Below is a small trained network, with its code and all its weights. Each question gives an input and a class and asks what happens when units are switched off, that is, made to give their printed mean instead of their output.

import numpy as np


def w(rows, s, z=0):
    codes = np.array(rows[::2]) - 128.0
    scale = np.full(codes.shape[1], s)
    scale[-1] = z or s
    return codes * scale


def f(y):
    return np.maximum(y, 0)


def log_softmax(a):
    a = a - a.max(-1, keepdims=True)
    return a - np.log(np.exp(a).sum(-1, keepdims=True))


def net(x, mask):
    res = np.array(x, float).reshape(1, 6) / 4 @ E
    y = f(res @ A[0][:, :-1].T + A[0][:, -1])
    res = res + np.where(mask, y, B[0][:, -1]) @ B[0][:, :-1]
    return log_softmax(res[-1] @ U[:, :-1].T + U[:, -1])


A, B = {}, {}
E = w([
[124,129,127,124,129,126,130,127],'x0',
[133,118,129,126,125,132,119,132],'x1',
[127,112,240,113,161,134,134,97],'x2',
[130,127,128,130,129,127,129,128],'x3',
[122,70,130,122,126,191,254,201],'x4',
[24,92,148,236,84,126,113,130],'x5',
],0.024)
A[0] = w([
[91,144,137,159,117,103,68,106,133],'neuron 0',
[94,113,130,128,129,131,142,131,37],'neuron 1',
[125,132,126,112,135,133,129,108,97],'neuron 2',
[126,138,127,136,142,127,132,130,106],'neuron 3',
[138,105,124,135,120,97,132,130,145],'neuron 4',
[161,163,122,97,150,112,82,98,200],'neuron 5',
[86,93,141,164,111,146,159,157,4],'neuron 6',
[134,137,127,140,133,130,129,120,73],'neuron 7',
[116,132,125,126,142,117,131,135,115],'neuron 8',
[159,117,119,82,145,141,166,156,123],'neuron 9',
[133,130,155,125,132,110,110,112,72],'neuron 10',
[128,126,130,123,119,128,127,127,115],'neuron 11',
[127,117,251,117,163,128,137,101,119],'neuron 12',
[128,130,118,99,121,123,146,146,188],'neuron 13',
[105,120,116,134,142,153,132,131,140],'neuron 14',
[109,121,118,138,120,114,107,131,188],'neuron 15',
[132,128,117,126,140,148,124,109,143],'neuron 16',
[148,149,158,112,128,139,152,106,51],'neuron 17',
[104,120,128,149,117,103,82,93,118],'neuron 18',
[121,107,115,119,134,129,130,108,97],'neuron 19',
[155,154,115,98,142,96,93,90,222],'neuron 20',
[125,121,137,130,117,117,142,139,49],'neuron 21',
[131,113,127,125,136,127,109,138,93],'neuron 22',
[126,140,136,144,126,105,115,134,91],'neuron 23',
[146,136,130,129,132,134,148,142,94],'neuron 24',
[126,129,147,141,91,124,110,113,72],'neuron 25',
[156,108,121,105,151,145,157,139,101],'neuron 26',
[114,127,158,130,125,121,111,113,72],'neuron 27',
],0.028,0.014)
B[0] = w([
[113,140,89,109,192,133,156,80,224],'neuron 0',
[138,127,137,142,107,121,118,141,151],'neuron 1',
[109,140,143,117,116,140,117,141,141],'neuron 2',
[132,131,124,119,125,116,126,128,128],'neuron 3',
[139,123,114,129,124,132,122,133,137],'neuron 4',
[128,115,163,165,64,108,113,175,230],'neuron 5',
[132,133,174,173,62,88,91,184,202],'neuron 6',
[146,117,125,124,120,138,147,119,129],'neuron 7',
[134,118,123,139,123,137,135,126,129],'neuron 8',
[143,135,102,87,171,155,142,98,201],'neuron 9',
[111,132,153,149,116,148,134,106,160],'neuron 10',
[137,118,127,140,141,122,134,130,128],'neuron 11',
[107,78,255,110,153,135,121,100,254],'neuron 12',
[163,157,95,123,134,143,140,151,163],'neuron 13',
[139,131,109,133,107,120,129,137,152],'neuron 14',
[114,122,82,141,127,107,116,121,170],'neuron 15',
[125,135,126,130,121,139,129,139,140],'neuron 16',
[111,124,156,111,153,121,129,153,160],'neuron 17',
[112,136,108,102,154,147,141,90,202],'neuron 18',
[123,131,129,131,137,128,130,144,128],'neuron 19',
[133,120,143,175,68,104,115,177,227],'neuron 20',
[127,115,133,122,125,116,130,136,137],'neuron 21',
[121,137,130,123,114,137,128,126,131],'neuron 22',
[143,117,124,102,131,133,130,119,150],'neuron 23',
[132,134,117,123,140,139,117,123,148],'neuron 24',
[129,148,136,133,131,154,134,110,157],'neuron 25',
[135,116,132,98,161,125,139,128,179],'neuron 26',
[128,151,155,151,123,140,125,102,160],'neuron 27',
],0.019,0.054)
U = w([
[156,131,86,150,66,87,118,171,252],'0',
[135,97,210,138,92,113,115,133,16],'1',
[193,141,50,62,160,158,157,139,156],'2',
[157,85,173,40,208,142,139,122,73],'3',
[127,135,36,136,144,100,118,45,170],'4',
[116,106,164,127,172,125,115,10,77],'5',
],0.013,0.0039)

Each question gives the input, the list of numbers given to net, and the class t.
The units are the neurons (one row each of A and B). Each row of codes is followed by its name. A weight is (code - 128) times the scale printed after its matrix; where a second scale follows, it is the last column's (A, B and U).
mask holds one flag per neuron, in row order. A switched-off neuron (its flag False) gives its mean, the last column of its row in B, instead of its output. The means were averaged over made-up inputs and are rounded, as every weight is.
A unit's drop is (log p(t) with every unit on - log p(t) with that unit switched off) / (log p(t) with every unit on - log p(t) with every unit switched off).
The circuit of an input: a set's keep is (log p(t) with only the set's units on - log p(t) with every unit switched off) / (log p(t) with every unit on - log p(t) with every unit switched off). Starting from the 12 units with the biggest drops (on a tie, the unit counted first), units are removed one at a time, each time the one whose removal leaves the highest keep (on an exact tie, the one counted first), for as long as the keep stays at least 0.8.
circuit, biggest first: the units of the circuit, biggest drop first
unit that matters most: the unit with the biggest drop
k most important neurons: the k neurons with the biggest drops, biggest first
drop of u: that unit's drop, to one decimal
input [5,8,-2,-7,6,-6], class 2: circuit, biggest first : (neuron 12)
input [-5,5,-1,1,-6,1], class 4: 4 most important neurons : (neuron 12; neuron 0; neuron 6; neuron 18)
input [0,2,7,-4,7,0], class 3: 3 most important neurons : (neuron 5; neuron 20; neuron 9)
input [-3,-1,-6,-1,4,1], class 0: 2 most important neurons : (neuron 12; neuron 0)
input [5,-8,-8,8,1,-8], class 2: 2 most important neurons : (neuron 9; neuron 6)
input [-7,-2,-1,-1,7,2], class 0: 2 most important neurons : (neuron 12; neuron 6)
input [-1,-6,2,-5,0,4], class 5: 2 most important neurons : (neuron 5; neuron 20)
input [-8,1,-6,-5,-3,0], class 0: 2 most important neurons : (neuron 12; neuron 9)
input [6,-8,6,-6,5,0], class 3: 2 most important neurons : (neuron 5; neuron 20)
input [-1,-5,-7,-3,8,3], class 0: 2 most important neurons : (neuron 12; neuron 6)
input [-6,1,5,3,1,-8], class 3: 3 most important neurons : (neuron 9; neuron 6; neuron 26)
input [3,-7,-7,-7,0,4], class 4: 3 most important neurons : (neuron 12; neuron 5; neuron 20)
input [0,2,5,-2,0,1], class 5: 3 most important neurons : (neuron 5; neuron 20; neuron 6)
input [5,0,-1,7,1,-7], class 2: circuit, biggest first : (neuron 12)
input [-3,-4,2,7,-4,1], class 5: 2 most important neurons : (neuron 6; neuron 0)
input [2,-3,-3,4,2,-4], class 2: drop of neuron 12 : 0.6
input [-2,1,2,6,-4,4], class 5: drop of neuron 11 : 0.0
input [0,-1,-6,8,-3,4], class 4: drop of neuron 12 : 0.3
input [8,-2,-2,2,7,-2], class 2: drop of neuron 12 : 0.6
input [-7,-2,8,-2,-8,3], class 5: unit that matters most : neuron 0
